Here is a tiny trained network, its code and every weight. The questions are about switching its units off for an input and a class, where a switched-off unit gives its printed mean instead of its output.

import numpy as np


def w(rows, s, z=0):
    codes = np.array(rows[::2]) - 128.0
    scale = np.full(codes.shape[1], s)
    scale[-1] = z or s
    return codes * scale


def f(y):
    return np.maximum(y, 0)


def log_softmax(a):
    a = a - a.max(-1, keepdims=True)
    return a - np.log(np.exp(a).sum(-1, keepdims=True))


def net(x, mask):
    res = np.array(x, float).reshape(1, 3) / 4 @ E
    y = f(res @ A[0][:, :-1].T + A[0][:, -1])
    res = res + np.where(mask, y, B[0][:, -1]) @ B[0][:, :-1]
    return log_softmax(res[-1] @ U[:, :-1].T + U[:, -1])


A, B = {}, {}
E = w([
[191,163,201,208,57,2,205,157,86],'x0',
[225,55,151,174,173,156,103,247,225],'x1',
[33,152,144,153,124,141,194,128,179],'x2',
],0.012)
A[0] = w([
[77,75,65,117,110,124,101,62,82,202],'N1',
[151,141,97,131,43,111,150,131,123,116],'N2',
[127,217,151,142,68,88,135,83,36,197],'N3',
[96,61,90,127,212,180,92,135,164,142],'N4',
[97,207,69,100,109,111,123,99,130,209],'N5',
[121,144,108,157,102,142,168,76,171,151],'N6',
[88,104,82,82,123,156,118,57,101,215],'N7',
[162,48,147,162,180,120,122,255,222,128],'N8',
[128,190,139,150,86,75,181,93,50,214],'N9',
[87,133,123,136,73,136,201,91,94,171],'N10',
[119,124,47,82,184,203,115,95,165,255],'N11',
[210,110,181,212,98,97,165,203,198,113],'N12',
],0.012,0.0077)
B[0] = w([
[138,165,93,143,102,141,129,80,154,190],'N1',
[140,150,132,117,139,111,128,170,107,158],'N2',
[151,130,131,121,195,93,163,100,85,217],'N3',
[114,94,115,62,161,203,88,144,178,208],'N4',
[129,153,118,104,130,120,102,97,109,184],'N5',
[175,122,101,94,108,123,117,122,125,153],'N6',
[102,169,64,146,115,136,31,107,129,198],'N7',
[156,81,168,130,91,132,122,219,170,254],'N8',
[177,124,135,96,149,103,161,118,70,218],'N9',
[148,125,146,131,144,121,138,82,96,182],'N10',
[102,121,110,28,99,231,9,117,156,229],'N11',
[133,154,187,176,64,154,109,177,105,240],'N12',
],0.013,0.025)
U = w([
[98,198,51,112,86,139,83,6,102,252],'0',
[81,147,84,159,216,114,172,172,137,40],'1',
[170,143,193,243,38,92,158,165,111,58],'2',
[136,45,121,83,117,155,106,170,215,67],'3',
[178,141,127,114,202,37,210,88,53,147],'4',
],0.011,0.0029)

Each question gives the input, the list of numbers given to net, and the class t.
The units are the neurons (one row each of A and B). Each row of codes is followed by its name. A weight is (code - 128) times the scale printed after its matrix; where a second scale follows, it is the last column's (A, B and U).
mask holds one flag per neuron, in row order. A switched-off neuron (its flag False) gives its mean, the last column of its row in B, instead of its output. The means were averaged over made-up inputs and are rounded, as every weight is.
A unit's drop is (log p(t) with every unit on - log p(t) with that unit switched off) / (log p(t) with every unit on - log p(t) with every unit switched off).
The circuit of an input: a set's keep is (log p(t) with only the set's units on - log p(t) with every unit switched off) / (log p(t) with every unit on - log p(t) with every unit switched off). Starting from all 12 units, units are removed one at a time, each time the one whose removal leaves the highest keep (on an exact tie, the one counted first), for as long as the keep stays at least 0.8.
circuit, biggest first: the units of the circuit, biggest drop first
top k neurons: the k neurons with the biggest drops, biggest first
drop of u: that unit's drop, to one decimal
input [1,-8,0], class 4: circuit, biggest first	N3
input [8,0,-1], class 4: top 2 neurons	N3; N9
input [1,6,7], class 2: top 2 neurons	N11; N12
input [7,0,-6], class 4: top 2 neurons	N3; N8
input [1,8,0], class 2: top 2 neurons	N12; N11
input [1,-5,-6], class 4: top 2 neurons	N11; N3
input [1,1,-2], class 2: top 2 neurons	N11; N4
input [1,5,-7], class 2: top 2 neurons	N11; N12
input [1,4,5], class 2: drop of N11	0.5
input [0,0,-3], class 0: drop of N8	2.0
input [-4,-1,5], class 0: drop of N8	0.4
